[[146 120 140 103 153 118 150 119 150]
 [120 121 137 124 127 143 124 121 119]
 [132 139 116 143 114 134 140 140 135]
 [124 128 129 132 121 140 129 129 124]
 [119 130 127 138 116 144 124 130 119]
 [138 135 122 132 125 127 146 135 142]]
:
[[146 120 140 103 153 118 150 119 150]
 [120 121 137 124 127 143 124 121 119]
 [124 128 129 132 121 140 129 129 124]
 [119 130 127 138 116 144 124 130 119]
 [138 135 122 132 125 127 146 135 142]
 [132 139 116 143 114 134 140 140 135]]

[[137 141 117 137 131 121 114 133 124 124 132 120 125 116 121 134]
 [124 132 100 127 119 120 125 144 132 125 119 116 116 125 153 132]
 [131 139 145 121 124 131 127 119 125 123 146 114 109 115 132 122]
 [129 129 105 120 130 126 134 115 150 127 135 104 127 135 143 139]
 [127 117 133 120 135 129 134 104 133 132 119 122 118 134 127 142]
 [120 143 122 122 137 120 137 123 133 125 138 128 130 147 122 127]]
:
[[127 117 133 120 135 129 134 104 133 132 119 122 118 134 127 142]
 [129 129 105 120 130 126 134 115 150 127 135 104 127 135 143 139]
 [124 132 100 127 119 120 125 144 132 125 119 116 116 125 153 132]
 [131 139 145 121 124 131 127 119 125 123 146 114 109 115 132 122]
 [137 141 117 137 131 121 114 133 124 124 132 120 125 116 121 134]
 [120 143 122 122 137 120 137 123 133 125 138 128 130 147 122 127]]

[[139 127 141 121 156 148]
 [140 135 144 123 146 143]
 [139 122 143 116 152 150]]
:
[[139 122 143 116 152 150]
 [139 127 141 121 156 148]
 [140 135 144 123 146 143]]

[[127 129 122 134 145 126 114 143 138]
 [122 122 120 128 142 135 137 142 144]
 [119 114 120 127 137 141 151 139 144]
 [148 107 132 126 122 130 127 134 128]
 [135 124 129 132 126 126 119 130 124]]
:
[[148 107 132 126 122 130 127 134 128]
 [119 114 120 127 137 141 151 139 144]
 [122 122 120 128 142 135 137 142 144]
 [135 124 129 132 126 126 119 130 124]
 [127 129 122 134 145 126 114 143 138]]

[[105 125 109 111 139 114 115 141 113]
 [136 120 122 138 155 120 142 143 156]]
:
[[136 120 122 138 155 120 142 143 156]
 [105 125 109 111 139 114 115 141 113]]

[[131 132 134 106 132 125 127]
 [114 111 132 126 127 133 122]
 [126 128 127 142 127 120 120]
 [139 134 131 115 121 128 138]
 [140 139 124 131 134 132 140]
 [130 142 129 130 140 139 126]
 [135 122 129 123 120 114 125]
 [123 144 130 106 130 130 137]]
:
[[114 111 132 126 127 133 122]
 [135 122 129 123 120 114 125]
 [126 128 127 142 127 120 120]
 [131 132 134 106 132 125 127]
 [139 134 131 115 121 128 138]
 [140 139 124 131 134 132 140]
 [130 142 129 130 140 139 126]
 [123 144 130 106 130 130 137]]

[[126 137 139 111 125 117]
 [135 120 117 133 137 144]
 [145 136 118 127 124 117]
 [114 124 136 111 133 109]
 [115 132 104 134 144 125]
 [146 127 131 122 122 109]
 [104 143 132 148 142 116]
 [132 135 155 113 106 132]
 [153 114 154 136 124 133]
 [141 145 122 154 117 116]
 [127 138 133 131 108 140]]
:
[[153 114 154 136 124 133]
 [135 120 117 133 137 144]
 [114 124 136 111 133 109]
 [146 127 131 122 122 109]
 [115 132 104 134 144 125]
 [132 135 155 113 106 132]
 [145 136 118 127 124 117]
 [126 137 139 111 125 117]
 [127 138 133 131 108 140]
 [104 143 132 148 142 116]
 [141 145 122 154 117 116]]
---
[[142 117 151]
 [129 112 128]
 [132 142 145]]
:
[142 112 145]

[[124 120 133 121]
 [150 153 124 141]
 [108 123 128 123]
 [128 119  99 116]
 [129 109 128 149]]
:
[124 153 128 116]

[[141 116 148]
 [126 120 113]
 [117 116 102]
 [136 148 115]]
:
[141 120 102]

[[128 114 127 129 127]
 [126 119 148 131 105]
 [127 131 134 127 123]
 [118 125 121 118 131]
 [146 126 148 125 156]]
:
[128 119 134 118 156]

[[122 108]
 [107 127]
 [118 130]]
:
[122 127]

[[131 114 138]
 [136 155 108]
 [119 131 111]]
:
[131 155 111]

[[114 115  99 120]
 [137 121 137  98]
 [140 117 138 106]
 [108 157 119  99]]
:
[114 121 138  99]
---
[[143 100]
 [150 107]]
:
[[150 107]
 [143 100]]

[[125 130 134 132 131 125 126 125 131 126 131 125 125 124 124 126]
 [128 128 148 144 128 128 123 115 128 118 128 128 115 128 128 118]
 [107 143 128 128 150 109 128 128 147 128 147 106 128  99 102 128]
 [123 131 122 124 133 124 129 131 132 130 132 123 131 122 122 130]
 [128 128 154 147 128 128 122 112 128 116 128 128 113 128 128 116]
 [125 130 119 122 131 125 130 132 131 132 131 125 132 124 125 132]]
:
[[125 130 119 122 131 125 130 132 131 132 131 125 132 124 125 132]
 [128 128 154 147 128 128 122 112 128 116 128 128 113 128 128 116]
 [123 131 122 124 133 124 129 131 132 130 132 123 131 122 122 130]
 [107 143 128 128 150 109 128 128 147 128 147 106 128  99 102 128]
 [128 128 148 144 128 128 123 115 128 118 128 128 115 128 128 118]
 [125 130 134 132 131 125 126 125 131 126 131 125 125 124 124 126]]

[[116 131 118 141 122]
 [123 125 120 129 122]
 [120 131 122 138 125]
 [131 130 132 128 131]
 [110 122 105 136 111]]
:
[[110 122 105 136 111]
 [131 130 132 128 131]
 [120 131 122 138 125]
 [123 125 120 129 122]
 [116 131 118 141 122]]

[[126 114 128 133 112]
 [141 130 144 132 130]
 [124 125 110 123 124]
 [126 111 128 134 108]
 [123 124 105 122 124]
 [124 125 109 123 124]
 [126 115 128 133 113]
 [144 130 147 132 130]
 [143 130 146 132 130]]
:
[[143 130 146 132 130]
 [144 130 147 132 130]
 [126 115 128 133 113]
 [124 125 109 123 124]
 [123 124 105 122 124]
 [126 111 128 134 108]
 [124 125 110 123 124]
 [141 130 144 132 130]
 [126 114 128 133 112]]

[[125 124 139 116 134 121]
 [154 154 125 116 149 157]]
:
[[154 154 125 116 149 157]
 [125 124 139 116 134 121]]

[[139 124 128 117 129 138 130]
 [129 144 133 123 125 127 125]
 [129 117 128 123 129 127 143]
 [135 117 126 120 129 127 130]
 [129 124 111 128 135 125 130]
 [129 124 152 123 129 127 130]
 [129 124 128 134 144 133 126]
 [129 124 136 123 127 143 122]]
:
[[129 124 136 123 127 143 122]
 [129 124 128 134 144 133 126]
 [129 124 152 123 129 127 130]
 [129 124 111 128 135 125 130]
 [135 117 126 120 129 127 130]
 [129 117 128 123 129 127 143]
 [129 144 133 123 125 127 125]
 [139 124 128 117 129 138 130]]

[[130 125 133 141 152 106 146 141 132 126 132 128 111 138 133 131]
 [130 130 113 131 144 121 121 122 119 119 125 134 127 139 142 133]
 [127 120 119 138 151 112 138 142 133 120 136 121 114 140 135 130]]
:
[[127 120 119 138 151 112 138 142 133 120 136 121 114 140 135 130]
 [130 130 113 131 144 121 121 122 119 119 125 134 127 139 142 133]
 [130 125 133 141 152 106 146 141 132 126 132 128 111 138 133 131]]

[[127 121 132 125 138 125 143 127]
 [124 126 133 127 132 131 135 134]
 [130 136 123 134 124 125 125 128]
 [143 108 129  99  99 122  99  99]]
:
[[143 108 129  99  99 122  99  99]
 [130 136 123 134 124 125 125 128]
 [124 126 133 127 132 131 135 134]
 [127 121 132 125 138 125 143 127]]

[[125 132 128 131 138 130 133]
 [122 146 133 136 153 134 138]
 [124 137 130 132 143 132 134]
 [123 142 132 135 149 133 136]
 [127 126 126 128 129 127 130]]
:
[[127 126 126 128 129 127 130]
 [123 142 132 135 149 133 136]
 [124 137 130 132 143 132 134]
 [122 146 133 136 153 134 138]
 [125 132 128 131 138 130 133]]
